Here is a tiny trained network, its code and every weight. The questions are about switching its units off for an input and a class, where a switched-off unit gives its printed mean instead of its output.

import numpy as np


def w(rows, s, z=0):
    codes = np.array(rows[::2]) - 128.0
    scale = np.full(codes.shape[1], s)
    scale[-1] = z or s
    return codes * scale


def norm(h):
    return h / np.sqrt((h * h).mean(-1, keepdims=True) + 1e-5)


def f(y):
    return y / 2 * (1 + np.tanh(0.7978845608 * (y + 0.044715 * y**3)))


def log_softmax(a):
    a = a - a.max(-1, keepdims=True)
    return a - np.log(np.exp(a).sum(-1, keepdims=True))


def net(x, mask):
    res = np.array(x, float).reshape(1, 3) / 4 @ E
    u = 0
    for l in range(2):
        y = f(norm(res) @ A[l][:, :-1].T + A[l][:, -1])
        res = res + np.where(mask[u : u + 10], y, B[l][:, -1]) @ B[l][:, :-1]
        u += 10
    return log_softmax(norm(res)[-1] @ U[:, :-1].T + U[:, -1])


A, B = {}, {}
E = w([
[152,123,137,117,139,149,90,59,209,158],'x0',
[120,90,139,255,191,90,113,78,172,191],'x1',
[214,191,175,110,55,110,83,129,132,129],'x2',
],0.0019)
A[0] = w([
[172,175,138,159,111,104,51,153,81,139,96],'0.n1',
[210,144,112,63,81,169,83,146,88,57,152],'0.n2',
[202,139,114,110,100,117,79,74,215,179,83],'0.n3',
[147,171,110,97,86,139,163,254,43,48,132],'0.n4',
[149,96,103,211,168,51,139,150,122,202,164],'0.n5',
[54,63,35,109,239,155,164,148,134,132,172],'0.n6',
[60,41,30,71,185,201,177,72,162,144,2],'0.n7',
[141,158,149,199,108,58,145,163,94,131,113],'0.n8',
[156,206,122,109,70,141,103,85,200,143,137],'0.n9',
[100,99,121,140,110,100,136,54,129,163,94],'0.n10',
],0.0028,0.0014)
B[0] = w([
[80,109,132,153,73,109,139,58,143,61,147],'0.n1',
[85,169,62,138,154,64,211,112,97,154,213],'0.n2',
[97,100,137,126,206,152,104,219,120,170,183],'0.n3',
[174,151,60,129,241,181,161,184,78,81,246],'0.n4',
[136,87,52,58,108,160,174,164,41,132,219],'0.n5',
[141,123,174,60,159,80,145,32,254,195,251],'0.n6',
[121,112,177,111,46,12,88,6,182,113,199],'0.n7',
[96,70,152,59,61,123,134,111,184,212,159],'0.n8',
[56,74,120,226,193,140,189,131,171,136,179],'0.n9',
[152,193,136,63,102,136,106,149,114,103,137],'0.n10',
],0.0023,0.0024)
A[1] = w([
[130,109,158,170,138,66,128,77,179,138,168],'1.n1',
[197,176,102,138,99,153,164,123,121,173,254],'1.n2',
[132,82,134,155,1,105,132,123,108,146,8],'1.n3',
[120,176,139,120,84,143,117,91,150,97,109],'1.n4',
[145,119,137,137,161,129,112,51,152,170,163],'1.n5',
[146,133,120,158,129,99,158,137,119,144,191],'1.n6',
[137,143,85,158,185,169,185,176,178,103,131],'1.n7',
[99,133,139,66,148,129,166,79,164,141,193],'1.n8',
[151,116,83,172,116,119,127,170,73,152,169],'1.n9',
[160,174,91,113,140,141,165,148,95,16,106],'1.n10',
],0.0041,0.0009)
B[1] = w([
[85,208,98,43,106,119,207,156,77,88,250],'1.n1',
[35,54,109,116,142,95,115,96,98,96,176],'1.n2',
[44,157,84,219,81,182,12,72,90,176,134],'1.n3',
[127,35,168,186,144,95,196,47,157,91,113],'1.n4',
[171,88,102,138,136,140,140,215,52,45,238],'1.n5',
[158,114,82,1,77,178,142,91,186,124,165],'1.n6',
[189,99,203,161,75,101,43,87,135,93,203],'1.n7',
[124,48,69,185,120,183,183,149,78,200,237],'1.n8',
[111,155,112,83,155,110,147,30,198,108,184],'1.n9',
[163,220,94,129,229,38,23,234,85,157,249],'1.n10',
],0.0025,0.0024)
U = w([
[209,83,173,209,170,193,58,206,169,131,144],'0',
[55,166,76,179,24,147,32,60,85,188,133],'1',
[177,255,80,84,199,41,52,215,49,72,154],'2',
[120,203,184,149,59,125,158,167,166,89,106],'3',
[145,189,195,109,120,221,79,90,33,97,2],'4',
[150,186,186,102,110,218,76,98,43,99,3],'5',
[142,119,166,103,82,86,123,59,175,65,123],'6',
[105,49,48,80,160,125,223,119,108,163,153],'7',
],0.0086,0.0091)

Each question gives the input, the list of numbers given to net, and the class t.
The units are the neurons (one row each of A and B). Each row of codes is followed by its name. A weight is (code - 128) times the scale printed after its matrix; where a second scale follows, it is the last column's (A, B and U).
mask holds one flag per neuron, layer by layer. A switched-off neuron (its flag False) gives its mean, the last column of its row in B, instead of its output. The means were averaged over made-up inputs and are rounded, as every weight is.
A unit's drop is (log p(t) with every unit on - log p(t) with that unit switched off) / (log p(t) with every unit on - log p(t) with every unit switched off).
The circuit of an input: a set's keep is (log p(t) with only the set's units on - log p(t) with every unit switched off) / (log p(t) with every unit on - log p(t) with every unit switched off). Starting from the 12 units with the biggest drops (on a tie, the unit counted first), units are removed one at a time, each time the one whose removal leaves the highest keep (on an exact tie, the one counted first), for as long as the keep stays at least 0.8.
units of the circuit, in order: the units of the circuit, biggest drop first
unit that matters most: the unit with the biggest drop
k most important neurons: the k neurons with the biggest drops, biggest first
top k neurons in layer l: the k neurons of layer l with the biggest drops, biggest first
input [7,-2,4], class 0: 2 most important neurons	0.n3; 0.n7
input [-8,-5,-7], class 2: units of the circuit, in order	1.n10; 0.n4
input [-5,-2,-4], class 2: units of the circuit, in order	0.n4; 1.n10
input [0,6,5], class 1: units of the circuit, in order	0.n4; 1.n3; 0.n5
input [-3,7,4], class 1: unit that matters most	1.n3
input [7,-2,2], class 0: 2 most important neurons	0.n3; 0.n6
input [8,-7,2], class 0: units of the circuit, in order	1.n1; 0.n9; 0.n3
input [5,-2,-7], class 6: 2 most important neurons	0.n7; 0.n4
input [1,4,6], class 1: units of the circuit, in order	0.n4; 1.n3
input [4,2,4], class 0: 3 most important neurons	0.n3; 0.n7; 1.n10
input [-3,1,7], class 1: top 2 neurons in layer 0	0.n8; 0.n1
input [-1,3,3], class 1: units of the circuit, in order	1.n3; 0.n4
input [3,0,6], class 3: 3 most important neurons	1.n10; 0.n4; 0.n5
input [-1,1,5], class 1: top 3 neurons in layer 0	0.n6; 0.n1; 0.n8
input [-4,4,1], class 1: most important neuron	1.n3
input [8,-5,5], class 0: top 2 neurons in layer 0	0.n7; 0.n9
input [3,3,8], class 3: 3 most important neurons	1.n10; 1.n1; 0.n4
input [-2,1,8], class 1: 4 most important neurons	1.n3; 0.n8; 0.n6; 0.n1
input [3,5,6], class 0: top 3 neurons in layer 1	1.n10; 1.n5; 1.n8
input [5,-2,4], class 0: 4 most important neurons	0.n7; 0.n3; 0.n6; 1.n7
input [1,-6,-4], class 2: 2 most important neurons	0.n4; 1.n10
input [2,7,1], class 7: most important neuron	1.n10
input [8,-5,4], class 0: 2 most important neurons	0.n7; 0.n6
